Below are the code and all the weights of a small trained network. Each question names an input and a class and asks about switching units off, where a switched-off unit gives its printed mean instead of its output.

import numpy as np


def w(rows, s, z=0):
    codes = np.array(rows[::2]) - 128.0
    scale = np.full(codes.shape[1], s)
    scale[-1] = z or s
    return codes * scale


def f(y):
    return np.maximum(y, 0)


def log_softmax(a):
    a = a - a.max(-1, keepdims=True)
    return a - np.log(np.exp(a).sum(-1, keepdims=True))


def net(x, mask):
    res = np.array(x, float).reshape(1, 3) / 4 @ E
    y = f(res @ A[0][:, :-1].T + A[0][:, -1])
    res = res + np.where(mask, y, B[0][:, -1]) @ B[0][:, :-1]
    return log_softmax(res[-1] @ U[:, :-1].T + U[:, -1])


A, B = {}, {}
E = w([
[128,146,137,119,127,112,209,80,124,184,159],'x0',
[6,67,157,118,121,101,148,225,156,157,155],'x1',
[88,6,66,90,112,115,183,137,145,120,106],'x2',
],0.018)
A[0] = w([
[104,141,196,156,132,142,108,175,113,118,161,2],'N0',
[137,82,102,100,64,138,178,104,114,86,162,67],'N1',
[67,107,169,118,91,90,181,126,147,174,191,41],'N2',
[96,114,178,151,148,139,68,254,164,120,134,121],'N3',
[149,151,185,113,159,131,176,80,95,226,226,121],'N4',
[64,97,153,102,112,68,150,191,212,106,114,25],'N5',
],0.01,0.0058)
B[0] = w([
[81,89,219,120,153,149,92,176,148,87,143,171],'N0',
[92,129,117,107,159,136,190,113,173,184,121,184],'N1',
[149,155,92,91,66,77,78,125,100,152,196,215],'N2',
[110,72,149,192,221,246,128,174,241,100,39,250],'N3',
[133,73,138,68,146,222,59,90,108,118,127,213],'N4',
[207,197,166,176,168,164,146,103,95,85,72,243],'N5',
],0.011,0.017)
U = w([
[72,151,107,132,116,16,181,170,161,165,132,4],'0',
[66,72,112,91,93,104,125,142,101,160,189,38],'1',
[89,85,143,119,175,182,144,135,194,126,91,159],'2',
[200,252,138,134,140,156,72,85,61,92,115,255],'3',
],0.013,0.0037)

Each question gives the input, the list of numbers given to net, and the class t.
The units are the neurons (one row each of A and B). Each row of codes is followed by its name. A weight is (code - 128) times the scale printed after its matrix; where a second scale follows, it is the last column's (A, B and U).
mask holds one flag per neuron, in row order. A switched-off neuron (its flag False) gives its mean, the last column of its row in B, instead of its output. The means were averaged over made-up inputs and are rounded, as every weight is.
A unit's drop is (log p(t) with every unit on - log p(t) with that unit switched off) / (log p(t) with every unit on - log p(t) with every unit switched off).
The circuit of an input: a set's keep is (log p(t) with only the set's units on - log p(t) with every unit switched off) / (log p(t) with every unit on - log p(t) with every unit switched off). Starting from all 6 units, units are removed one at a time, each time the one whose removal leaves the highest keep (on an exact tie, the one counted first), for as long as the keep stays at least 0.8.
circuit, biggest first: the units of the circuit, biggest drop first
most important unit: the unit with the biggest drop
k most important neurons: the k neurons with the biggest drops, biggest first
drop when u is switched off: that unit's drop, to one decimal
input [2,5,2], class 3: 3 most important neurons => N5; N2; N0
input [7,5,-6], class 1: circuit, biggest first => N5; N2
input [8,0,7], class 1: circuit, biggest first => N3
input [8,6,-3], class 3: 2 most important neurons => N2; N5
input [5,2,-2], class 1: circuit, biggest first => N5; N3
input [6,4,-4], class 1: 3 most important neurons => N5; N3; N2
input [3,0,5], class 0: circuit, biggest first => N3; N4
input [3,5,6], class 0: circuit, biggest first => N2; N4
input [5,1,5], class 1: 2 most important neurons => N3; N2
input [-8,-5,4], class 3: 4 most important neurons => N3; N0; N1; N4
input [2,4,8], class 3: 3 most important neurons => N5; N2; N3
input [4,8,4], class 3: drop when N2 is switched off => 0.6
input [5,3,-4], class 1: drop when N3 is switched off => 0.4
input [8,6,1], class 3: most important unit => N5
input [-4,0,-3], class 2: drop when N5 is switched off => 0.1
